Below are the code and all the weights of a small trained network. Each question names an input and a class and asks about switching units off, where a switched-off unit gives its printed mean instead of its output.

import numpy as np


def w(rows, s, z=0):
    codes = np.array(rows[::2]) - 128.0
    scale = np.full(codes.shape[1], s)
    scale[-1] = z or s
    return codes * scale


def norm(h):
    return h / np.sqrt((h * h).mean(-1, keepdims=True) + 1e-5)


def f(y):
    return y / 2 * (1 + np.tanh(0.7978845608 * (y + 0.044715 * y**3)))


def log_softmax(a):
    a = a - a.max(-1, keepdims=True)
    return a - np.log(np.exp(a).sum(-1, keepdims=True))


def net(x, mask):
    res = np.array(x, float).reshape(1, 2) / 4 @ E
    u = 0
    for l in range(3):
        y = f(norm(res) @ A[l][:, :-1].T + A[l][:, -1])
        res = res + np.where(mask[u : u + 7], y, B[l][:, -1]) @ B[l][:, :-1]
        u += 7
    return log_softmax(norm(res)[-1] @ U[:, :-1].T + U[:, -1])


A, B = {}, {}
E = w([
[76,48,169,170,1,182,81],'x0',
[62,172,44,217,142,62,86],'x1',
],0.0048)
A[0] = w([
[158,186,125,157,174,62,127,249],'L0N1',
[192,93,253,72,172,182,164,200],'L0N2',
[60,132,102,91,10,196,25,164],'L0N3',
[120,100,34,70,74,152,125,104],'L0N4',
[100,101,116,146,61,157,46,174],'L0N5',
[99,208,38,215,120,99,157,254],'L0N6',
[169,186,109,137,175,165,198,171],'L0N7',
],0.0034,0.00086)
B[0] = w([
[92,79,231,77,120,155,131,187],'L0N1',
[27,163,108,140,141,164,155,252],'L0N2',
[127,159,224,57,201,133,39,218],'L0N3',
[177,150,95,153,161,148,124,128],'L0N4',
[113,111,2,101,182,141,130,188],'L0N5',
[86,110,163,48,81,217,166,221],'L0N6',
[92,28,125,178,114,154,41,174],'L0N7',
],0.0033,0.0029)
A[1] = w([
[137,75,103,124,73,187,79,127],'L1N1',
[81,134,121,160,136,150,169,124],'L1N2',
[119,71,161,254,42,113,89,115],'L1N3',
[171,239,87,117,179,38,131,248],'L1N4',
[90,191,96,208,104,59,128,42],'L1N5',
[112,183,67,180,118,89,90,29],'L1N6',
[62,148,165,121,175,158,98,254],'L1N7',
],0.0055,0.0006)
B[1] = w([
[159,108,105,145,161,74,183,209],'L1N1',
[146,84,157,129,150,121,93,156],'L1N2',
[254,111,150,121,136,60,120,223],'L1N3',
[191,87,148,139,84,107,73,236],'L1N4',
[103,196,184,126,122,188,227,181],'L1N5',
[82,155,165,118,90,203,168,176],'L1N6',
[88,100,94,140,153,138,85,252],'L1N7',
],0.0056,0.003)
A[2] = w([
[80,83,144,83,143,143,94,178],'L2N1',
[194,162,156,33,71,238,253,240],'L2N2',
[238,182,142,88,144,43,128,168],'L2N3',
[182,204,96,100,166,129,100,31],'L2N4',
[111,173,114,184,98,91,90,252],'L2N5',
[195,218,148,79,108,90,200,2],'L2N6',
[79,180,148,138,130,149,228,86],'L2N7',
],0.005,0.00072)
B[2] = w([
[149,155,65,148,166,100,151,199],'L2N1',
[13,228,158,158,77,104,166,255],'L2N2',
[138,52,153,162,15,127,25,225],'L2N3',
[147,73,132,126,82,124,148,145],'L2N4',
[123,146,192,2,153,175,218,154],'L2N5',
[102,77,92,204,130,159,130,142],'L2N6',
[112,84,190,84,76,96,156,173],'L2N7',
],0.0048,0.0032)
U = w([
[40,213,200,108,78,166,198,186],'0',
[246,52,160,140,72,96,45,186],'1',
[98,115,2,126,253,150,100,115],'2',
[202,191,35,199,104,151,167,1],'3',
],0.0091,0.0045)

Each question gives the input, the list of numbers given to net, and the class t.
The units are the neurons (one row each of A and B). Each row of codes is followed by its name. A weight is (code - 128) times the scale printed after its matrix; where a second scale follows, it is the last column's (A, B and U).
mask holds one flag per neuron, layer by layer. A switched-off neuron (its flag False) gives its mean, the last column of its row in B, instead of its output. The means were averaged over made-up inputs and are rounded, as every weight is.
A unit's drop is (log p(t) with every unit on - log p(t) with that unit switched off) / (log p(t) with every unit on - log p(t) with every unit switched off).
The circuit of an input: a set's keep is (log p(t) with only the set's units on - log p(t) with every unit switched off) / (log p(t) with every unit on - log p(t) with every unit switched off). Starting from the 12 units with the biggest drops (on a tie, the unit counted first), units are removed one at a time, each time the one whose removal leaves the highest keep (on an exact tie, the one counted first), for as long as the keep stays at least 0.8.
units of the circuit, in order: the units of the circuit, biggest drop first
top k neurons: the k neurons with the biggest drops, biggest first
top k neurons in layer l: the k neurons of layer l with the biggest drops, biggest first
drop when u is switched off: that unit's drop, to one decimal
input [-8,-6], class 1: top 3 neurons	[L0N6; L2N3; L1N5]
input [3,3], class 2: top 2 neurons	[L0N5; L0N3]
input [-5,5], class 0: units of the circuit, in order	[L1N6; L1N5]
input [-4,4], class 0: units of the circuit, in order	[L1N5; L1N6]
input [-6,4], class 1: units of the circuit, in order	[L1N4]
input [2,3], class 2: top 2 neurons	[L0N3; L0N6]
input [-7,7], class 0: top 4 neurons	[L1N6; L1N3; L1N5; L0N3]
input [-3,-1], class 2: top 4 neurons	[L0N7; L0N1; L1N3; L2N3]
input [-2,-3], class 2: top 3 neurons in layer 0	[L0N2; L0N6; L0N7]
input [-8,-5], class 1: drop when L2N3 is switched off	0.2
input [-8,5], class 1: drop when L1N4 is switched off	1.4
input [0,-2], class 2: drop when L0N2 is switched off	0.9
